Here is a tiny trained network, its code and every weight. The questions are about switching its units off for an input and a target symbol, where a switched-off unit gives its printed mean instead of its output.

import numpy as np


def w(rows, s, z=0):
    codes = np.array(rows[::2]) - 128.0
    scale = np.full(codes.shape[1], s)
    scale[-1] = z or s
    return codes * scale


def norm(h):
    return h / np.sqrt((h * h).mean(-1, keepdims=True) + 1e-5)


def f(y):
    return y / 2 * (1 + np.tanh(0.7978845608 * (y + 0.044715 * y**3)))


def softmax(a):
    e = np.exp(a - a.max(-1, keepdims=True))
    return e / e.sum(-1, keepdims=True)


def log_softmax(a):
    a = a - a.max(-1, keepdims=True)
    return a - np.log(np.exp(a).sum(-1, keepdims=True))


def net(x, mask):
    ids = ['βγεζθξπ'.index(c) for c in x.split()]
    T = len(ids)
    res = E[ids] + P[:T]
    r = norm(res)
    for j in range(3):
        rows = slice(3 * j, 3 * j + 3)
        q, k, v = (r @ M[0][rows].T for M in (Q, K, V))
        z = softmax(np.where(np.tri(T) > 0, q @ k.T / 3**0.5, -1e9)) @ v
        o = O[0][rows]
        res = res + np.where(mask[j], z, o[:, -1]) @ o[:, :-1]
    y = f(norm(res) @ A[0][:, :-1].T + A[0][:, -1])
    res = res + np.where(mask[3:11], y, B[0][:, -1]) @ B[0][:, :-1]
    return log_softmax(norm(res)[-1] @ U[:, :-1].T + U[:, -1])


Q, K, V, O, A, B = {}, {}, {}, {}, {}, {}
E = w([
[141,73,179,53,114],'β',
[70,165,248,122,132],'γ',
[136,141,78,25,89],'ε',
[179,108,132,129,12],'ζ',
[57,223,141,144,82],'θ',
[205,210,134,123,164],'ξ',
[106,130,155,165,82],'π',
],0.012)
P = w([
[122,71,41,80,178],'0',
[136,161,204,47,2],'1',
[114,155,186,68,24],'2',
[132,152,183,87,21],'3',
[136,155,180,111,41],'4',
[134,165,173,118,46],'5',
[117,156,170,138,48],'6',
[143,159,196,146,56],'7',
[123,167,178,145,65],'8',
[149,148,169,164,64],'9',
[117,138,165,168,47],'10',
[145,147,151,168,49],'11',
[183,142,130,164,81],'12',
[182,166,157,165,52],'13',
],0.0057)
Q[0] = w([
[177,65,171,176,119],'H1',
[175,239,172,55,200],'H1',
[85,101,65,114,157],'H1',
[210,175,7,194,51],'H2',
[90,196,97,227,61],'H2',
[82,12,97,60,10],'H2',
[192,178,208,133,51],'H3',
[102,132,99,92,174],'H3',
[166,173,175,83,19],'H3',
],0.016)
K[0] = w([
[99,193,148,158,107],'H1',
[145,10,53,161,117],'H1',
[117,148,137,18,88],'H1',
[139,130,2,145,87],'H2',
[144,168,121,247,43],'H2',
[82,91,121,69,25],'H2',
[130,75,87,158,210],'H3',
[110,144,118,114,124],'H3',
[32,54,66,78,209],'H3',
],0.018)
V[0] = w([
[205,231,147,150,157],'H1',
[188,73,181,98,125],'H1',
[195,125,49,155,99],'H1',
[191,33,187,62,147],'H2',
[90,106,215,155,225],'H2',
[28,42,147,139,73],'H2',
[50,123,45,81,229],'H3',
[77,227,152,122,44],'H3',
[116,109,254,89,158],'H3',
],0.022)
O[0] = w([
[208,48,67,111,73,100],'H1',
[105,127,136,45,184,118],'H1',
[105,158,47,76,96,115],'H1',
[121,65,20,92,238,91],'H2',
[66,134,146,237,208,28],'H2',
[53,150,44,155,65,184],'H2',
[127,115,156,255,163,170],'H3',
[155,125,230,56,198,251],'H3',
[17,48,134,109,121,104],'H3',
],0.016,0.019)
A[0] = w([
[41,167,131,168,225,33],'N1',
[185,23,149,196,161,127],'N2',
[13,73,103,165,173,18],'N3',
[130,131,159,161,173,55],'N4',
[25,112,45,182,93,106],'N5',
[118,75,75,140,187,105],'N6',
[175,215,59,204,157,102],'N7',
[151,55,44,120,254,5],'N8',
],0.018,0.003)
B[0] = w([
[138,175,72,146,181,247],'N1',
[159,81,76,180,134,252],'N2',
[173,73,187,83,61,242],'N3',
[120,167,125,163,141,188],'N4',
[98,207,61,193,204,235],'N5',
[98,67,154,142,117,185],'N6',
[100,100,136,88,3,185],'N7',
[81,131,246,58,58,225],'N8',
],0.028,0.0044)
U = w([
[53,20,154,110,148,78],'β',
[99,140,50,195,216,165],'γ',
[160,145,46,3,165,171],'ε',
[235,52,14,137,117,98],'ζ',
[107,214,202,122,53,4],'θ',
[216,96,197,143,210,161],'ξ',
[175,107,136,188,80,206],'π',
],0.0045,0.002)

Each question gives the input, a string of symbols that net reads in full, and the target symbol t.
The units are the heads (3 rows each of Q, K, V and O) and the neurons (one row each of A and B). Each row of codes is followed by its name. A weight is (code - 128) times the scale printed after its matrix; where a second scale follows, it is the last column's (O, A, B and U).
mask holds one flag per unit, heads first, then neurons. A switched-off unit (its flag False) gives its mean, the last column of its rows in O or B, instead of its output. The means were averaged over made-up inputs and are rounded, as every weight is.
A unit's drop is (log p(t) with every unit on - log p(t) with that unit switched off) / (log p(t) with every unit on - log p(t) with every unit switched off).
The circuit of an input: a set's keep is (log p(t) with only the set's units on - log p(t) with every unit switched off) / (log p(t) with every unit on - log p(t) with every unit switched off). Starting from all 11 units, units are removed one at a time, each time the one whose removal leaves the highest keep (on an exact tie, the one counted first), for as long as the keep stays at least 0.8.
circuit, biggest first: the units of the circuit, biggest drop first
unit that matters most: the unit with the biggest drop
k most important neurons: the k neurons with the biggest drops, biggest first
heads that matter: for each layer, one digit per head in row order, 1 if its drop is at least 0.15 and else 0, layers parted by /
drop of u: that unit's drop, to one decimal
input ζ γ γ, target ε: circuit, biggest first -> (H3)
input ξ θ β ε θ θ θ ξ, target ζ: heads that matter -> 101
input ε ξ θ ξ γ θ ζ γ θ θ θ ζ, target ζ: circuit, biggest first -> (H2 H3)
input ζ θ ε ζ ε ζ ξ ε, target ε: circuit, biggest first -> (H1 H2)
input β θ θ θ θ ξ ζ ζ π θ ζ θ, target γ: heads that matter -> 001
input γ θ θ ξ θ γ ζ θ π, target β: heads that matter -> 001
input θ θ θ ζ θ ζ ζ θ ζ β, target β: 2 most important neurons -> (N8 N6)
input θ θ θ ζ π γ, target γ: heads that matter -> 010
input ζ ε β ε ζ, target ε: heads that matter -> 000
input ζ ζ β ζ π ζ, target ε: heads that matter -> 010
input β β ε θ ζ γ, target γ: 2 most important neurons -> (N5 N1)
input ζ ζ ξ γ, target ε: heads that matter -> 101
input β ε π, target γ: heads that matter -> 001
input ζ ζ θ β ζ γ ζ θ ζ θ θ, target ε: heads that matter -> 101
input γ θ ζ, target β: circuit, biggest first -> (H3)
input ε γ θ γ β β, target β: drop of H2 -> 1.2
input γ ζ ξ π θ, target β: drop of H1 -> 0.1
input β θ θ π, target γ: drop of N2 -> 0.0
input β ε ε θ θ γ θ π θ π θ β θ, target γ: drop of H3 -> 0.5
input ζ ζ ε ξ ξ θ ε γ γ ζ θ, target ε: unit that matters most -> H1
